Below is a small trained network, with its code and all its weights. Each question gives an input and a class and asks what happens when units are switched off, that is, made to give their printed mean instead of their output.

import numpy as np


def w(rows, s, z=0):
    codes = np.array(rows[::2]) - 128.0
    scale = np.full(codes.shape[1], s)
    scale[-1] = z or s
    return codes * scale


def norm(h):
    return h / np.sqrt((h * h).mean(-1, keepdims=True) + 1e-5)


def f(y):
    return y / 2 * (1 + np.tanh(0.7978845608 * (y + 0.044715 * y**3)))


def log_softmax(a):
    a = a - a.max(-1, keepdims=True)
    return a - np.log(np.exp(a).sum(-1, keepdims=True))


def net(x, mask):
    res = np.array(x, float).reshape(1, 2) / 4 @ E
    u = 0
    for l in range(2):
        y = f(norm(res) @ A[l][:, :-1].T + A[l][:, -1])
        res = res + np.where(mask[u : u + 5], y, B[l][:, -1]) @ B[l][:, :-1]
        u += 5
    return log_softmax(norm(res)[-1] @ U[:, :-1].T + U[:, -1])


A, B = {}, {}
E = w([
[149,115,8,134,165,38,52,2,186],'x0',
[29,225,44,123,28,139,149,169,138],'x1',
],0.0063)
A[0] = w([
[199,91,177,128,188,158,116,129,82,113],'L0N1',
[124,140,200,85,77,101,10,66,91,186],'L0N2',
[124,173,111,197,36,144,111,139,166,20],'L0N3',
[165,42,113,63,185,141,133,184,133,3],'L0N4',
[132,43,143,121,103,110,255,177,122,115],'L0N5',
],0.0074,0.004)
B[0] = w([
[74,143,116,69,117,148,148,87,158,253],'L0N1',
[103,165,121,112,53,200,97,170,75,170],'L0N2',
[122,52,56,86,209,77,188,138,60,167],'L0N3',
[110,156,142,167,143,1,129,155,57,156],'L0N4',
[206,139,78,199,110,150,86,147,136,213],'L0N5',
],0.0099,0.0055)
A[1] = w([
[238,2,43,178,245,128,104,132,80,74],'L1N1',
[115,241,57,135,47,172,103,87,83,31],'L1N2',
[163,113,221,58,248,75,82,58,116,9],'L1N3',
[56,142,100,65,120,219,63,108,125,1],'L1N4',
[155,102,92,134,159,27,3,88,226,109],'L1N5',
],0.0084,0.005)
B[1] = w([
[146,85,142,188,89,160,85,1,73,160],'L1N1',
[129,67,178,150,147,91,123,71,87,219],'L1N2',
[82,95,49,95,183,81,189,166,78,226],'L1N3',
[160,72,149,198,111,158,78,59,68,158],'L1N4',
[150,194,189,125,99,171,150,228,199,254],'L1N5',
],0.012,0.0062)
U = w([
[223,224,224,174,56,244,63,255,209,253],'0',
[27,105,23,21,246,55,173,194,58,38],'1',
[190,66,190,249,134,197,7,28,22,1],'2',
],0.008,0.0059)

Each question gives the input, the list of numbers given to net, and the class t.
The units are the neurons (one row each of A and B). Each row of codes is followed by its name. A weight is (code - 128) times the scale printed after its matrix; where a second scale follows, it is the last column's (A, B and U).
mask holds one flag per neuron, layer by layer. A switched-off neuron (its flag False) gives its mean, the last column of its row in B, instead of its output. The means were averaged over made-up inputs and are rounded, as every weight is.
A unit's drop is (log p(t) with every unit on - log p(t) with that unit switched off) / (log p(t) with every unit on - log p(t) with every unit switched off).
most important unit: the unit with the biggest drop
top k neurons: the k neurons with the biggest drops, biggest first
top k neurons in layer l: the k neurons of layer l with the biggest drops, biggest first
drop when u is switched off: that unit's drop, to one decimal
input [-3,-5], class 1: top 2 neurons	L0N1, L0N4
input [4,4], class 0: most important unit	L1N3
input [8,-6], class 0: top 2 neurons	L1N5, L0N3
input [-3,0], class 2: top 2 neurons	L0N5, L1N5
input [4,2], class 0: top 2 neurons	L1N5, L0N1
input [2,-4], class 1: top 2 neurons in layer 1	L1N3, L1N1
input [4,3], class 0: top 2 neurons in layer 0	L0N1, L0N5
input [-2,4], class 1: top 2 neurons in layer 0	L0N3, L0N5
input [-2,7], class 1: top 2 neurons	L0N3, L1N5
input [3,2], class 2: top 2 neurons in layer 0	L0N4, L0N2
input [0,1], class 2: top 3 neurons	L0N3, L1N1, L0N1
input [-3,-4], class 1: top 2 neurons	L0N4, L0N1
input [6,-8], class 1: top 2 neurons	L1N3, L0N5
input [1,-5], class 1: top neuron in layer 0	L0N4
input [6,6], class 0: top 2 neurons	L1N5, L1N3
input [0,-4], class 1: top 3 neurons	L0N4, L1N3, L0N5
input [7,-5], class 0: top 2 neurons	L1N5, L0N3
input [1,2], class 2: top 2 neurons	L1N1, L0N1
input [-3,5], class 1: top 2 neurons	L0N3, L1N5
input [-5,-8], class 1: most important unit	L0N1
input [7,3], class 0: drop when L1N5 is switched off	1.0
input [0,-6], class 1: drop when L1N3 is switched off	0.0
input [1,1], class 2: drop when L1N1 is switched off	0.4
